Below are the code and all the weights of a small trained network. Each question names an input and a target symbol and asks about switching units off, where a switched-off unit gives its printed mean instead of its output.

import numpy as np


def w(rows, s, z=0):
    codes = np.array(rows[::2]) - 128.0
    scale = np.full(codes.shape[1], s)
    scale[-1] = z or s
    return codes * scale


def norm(h):
    return h / np.sqrt((h * h).mean(-1, keepdims=True) + 1e-5)


def f(y):
    return np.maximum(y, 0)


def softmax(a):
    e = np.exp(a - a.max(-1, keepdims=True))
    return e / e.sum(-1, keepdims=True)


def log_softmax(a):
    a = a - a.max(-1, keepdims=True)
    return a - np.log(np.exp(a).sum(-1, keepdims=True))


def net(x, mask):
    ids = ['ΓΘΠαβδεζημτφ'.index(c) for c in x.split()]
    T = len(ids)
    res = E[ids] + P[:T]
    u = 0
    for l in range(3):
        q, k, v = (norm(res) @ M[l].T for M in (Q, K, V))
        z = softmax(np.where(np.tri(T) > 0, q @ k.T / 2**0.5, -1e9)) @ v
        res = res + np.where(mask[u], z, O[l][:, -1]) @ O[l][:, :-1]
        u += 1
        y = f(norm(res) @ A[l][:, :-1].T + A[l][:, -1])
        res = res + np.where(mask[u : u + 4], y, B[l][:, -1]) @ B[l][:, :-1]
        u += 4
    return log_softmax(norm(res)[-1] @ U[:, :-1].T + U[:, -1])


Q, K, V, O, A, B = {}, {}, {}, {}, {}, {}
E = w([
[137,137,139,158],'Γ',
[131,104,93,127],'Θ',
[117,126,153,115],'Π',
[109,122,128,110],'α',
[145,128,119,171],'β',
[146,134,142,178],'δ',
[148,123,103,172],'ε',
[112,168,181,128],'ζ',
[188,75,48,254],'η',
[110,132,128,109],'μ',
[115,77,175,85],'τ',
[130,104,70,116],'φ',
],0.0097)
P = w([
[232,114,67,176],'0',
[87,70,253,85],'1',
[162,225,78,27],'2',
[102,57,242,138],'3',
[175,170,29,68],'4',
[2,161,46,76],'5',
],0.007)
Q[0] = w([
[71,195,105,216],'0.h0',
[32,25,254,36],'0.h0',
],0.005)
K[0] = w([
[193,117,107,254],'0.h0',
[116,177,221,107],'0.h0',
],0.0076)
V[0] = w([
[96,61,125,140],'0.h0',
[126,142,12,252],'0.h0',
],0.0044)
O[0] = w([
[161,213,19,130,143],'0.h0',
[102,189,83,1,1],'0.h0',
],0.0051,0.0038)
A[0] = w([
[130,125,189,63,10],'0.n0',
[69,120,87,255,195],'0.n1',
[150,86,130,113,153],'0.n2',
[169,177,123,160,184],'0.n3',
],0.0069,0.0012)
B[0] = w([
[130,80,126,158,226],'0.n0',
[77,72,200,78,243],'0.n1',
[108,245,100,138,254],'0.n2',
[140,197,129,1,198],'0.n3',
],0.0051,0.0019)
Q[1] = w([
[250,149,116,140],'1.h0',
[128,84,130,36],'1.h0',
],0.011)
K[1] = w([
[23,121,63,229],'1.h0',
[58,110,253,144],'1.h0',
],0.0053)
V[1] = w([
[107,216,3,92],'1.h0',
[111,77,75,216],'1.h0',
],0.0063)
O[1] = w([
[59,65,94,5,2],'1.h0',
[33,152,255,152,76],'1.h0',
],0.0072,0.0042)
A[1] = w([
[185,166,87,146,177],'1.n0',
[230,170,172,128,188],'1.n1',
[1,67,136,103,124],'1.n2',
[116,118,72,179,251],'1.n3',
],0.0085,0.0028)
B[1] = w([
[142,188,105,118,211],'1.n0',
[85,111,9,81,254],'1.n1',
[42,121,124,139,186],'1.n2',
[96,122,255,59,193],'1.n3',
],0.0084,0.0063)
Q[2] = w([
[129,160,98,69],'2.h0',
[113,6,206,142],'2.h0',
],0.013)
K[2] = w([
[151,93,154,251],'2.h0',
[44,150,117,2],'2.h0',
],0.0083)
V[2] = w([
[223,254,55,110],'2.h0',
[79,51,119,221],'2.h0',
],0.0055)
O[2] = w([
[153,196,166,2,34],'2.h0',
[211,128,253,135,3],'2.h0',
],0.006,0.00061)
A[2] = w([
[133,208,254,118,4],'2.n0',
[178,89,129,55,162],'2.n1',
[101,161,226,136,102],'2.n2',
[194,194,54,13,177],'2.n3',
],0.0065,0.0019)
B[2] = w([
[165,128,248,75,166],'2.n0',
[155,158,86,115,166],'2.n1',
[216,198,194,114,182],'2.n2',
[151,151,1,40,253],'2.n3',
],0.0089,0.0046)
U = w([
[188,191,20,11,178],'Γ',
[149,205,96,254,253],'Θ',
[138,142,128,92,34],'Π',
[96,88,130,166,135],'α',
[133,128,137,110,61],'β',
[124,112,120,96,74],'δ',
[105,91,119,142,102],'ε',
[110,134,144,167,108],'ζ',
[123,140,138,126,86],'η',
[96,49,99,76,113],'μ',
[135,138,138,141,66],'τ',
[233,205,238,54,149],'φ',
],0.0087,0.0046)

Each question gives the input, a string of symbols that net reads in full, and the target symbol t.
The units are the heads (2 rows each of Q, K, V and O) and the neurons (one row each of A and B). Each row of codes is followed by its name. A weight is (code - 128) times the scale printed after its matrix; where a second scale follows, it is the last column's (O, A, B and U).
mask holds one flag per unit, layer by layer, with each layer's heads first. A switched-off unit (its flag False) gives its mean, the last column of its rows in O or B, instead of its output. The means were averaged over made-up inputs and are rounded, as every weight is.
A unit's drop is (log p(t) with every unit on - log p(t) with that unit switched off) / (log p(t) with every unit on - log p(t) with every unit switched off).
The circuit of an input: a set's keep is (log p(t) with only the set's units on - log p(t) with every unit switched off) / (log p(t) with every unit on - log p(t) with every unit switched off). Starting from the 12 units with the biggest drops (on a tie, the unit counted first), units are removed one at a time, each time the one whose removal leaves the highest keep (on an exact tie, the one counted first), for as long as the keep stays at least 0.8.
circuit, biggest first: the units of the circuit, biggest drop first
k most important neurons: the k neurons with the biggest drops, biggest first
top k neurons in layer l: the k neurons of layer l with the biggest drops, biggest first
input Π α Π μ, target μ: circuit, biggest first	1.h0; 0.h0; 2.n3
input β τ τ τ τ μ, target φ: most important neuron	1.n3
input Π η τ φ, target μ: 4 most important neurons	0.n1; 2.n3; 1.n0; 2.n2
input φ α Γ Π α, target Θ: circuit, biggest first	2.h0; 1.h0; 0.h0; 1.n3
input τ τ α α, target φ: circuit, biggest first	1.n1; 2.n2
input ζ μ Γ τ, target Γ: circuit, biggest first	2.h0; 1.h0; 1.n3
input Θ α α Π Π, target Θ: circuit, biggest first	1.n1; 2.h0; 1.h0; 2.n3
input Π μ τ Γ α η, target φ: 4 most important neurons	0.n1; 1.n3; 0.n0; 1.n1
input τ ζ μ φ, target φ: 2 most important neurons	1.n1; 2.n2
input Π Π β τ τ, target Θ: 2 most important neurons	1.n1; 1.n3
input τ α β β, target φ: 3 most important neurons	1.n1; 0.n1; 2.n2
input τ Π τ α μ τ, target φ: 3 most important neurons	1.n1; 1.n3; 0.n0
input μ τ τ Π Π α, target φ: top 2 neurons in layer 1	1.n3; 1.n1
input Π Π Π, target Θ: top neuron in layer 1	1.n1
input τ α ζ η, target φ: 2 most important neurons	1.n1; 1.n3
input μ τ τ α Π ε, target φ: 3 most important neurons	1.n3; 1.n1; 0.n0
input τ η τ τ μ τ, target φ: top 2 neurons in layer 1	1.n3; 1.n1
input η τ τ Θ Γ Θ, target φ: 2 most important neurons	1.n3; 1.n1
input φ Θ τ Π τ Γ, target φ: 2 most important neurons	1.n3; 1.n1
input Γ Γ Π Π, target μ: top neuron in layer 0	0.n1
input α β τ τ Θ ε, target φ: top 2 neurons in layer 1	1.n3; 1.n1
input Γ τ Π α α, target Θ: top 2 neurons in layer 0	0.n3; 0.n2
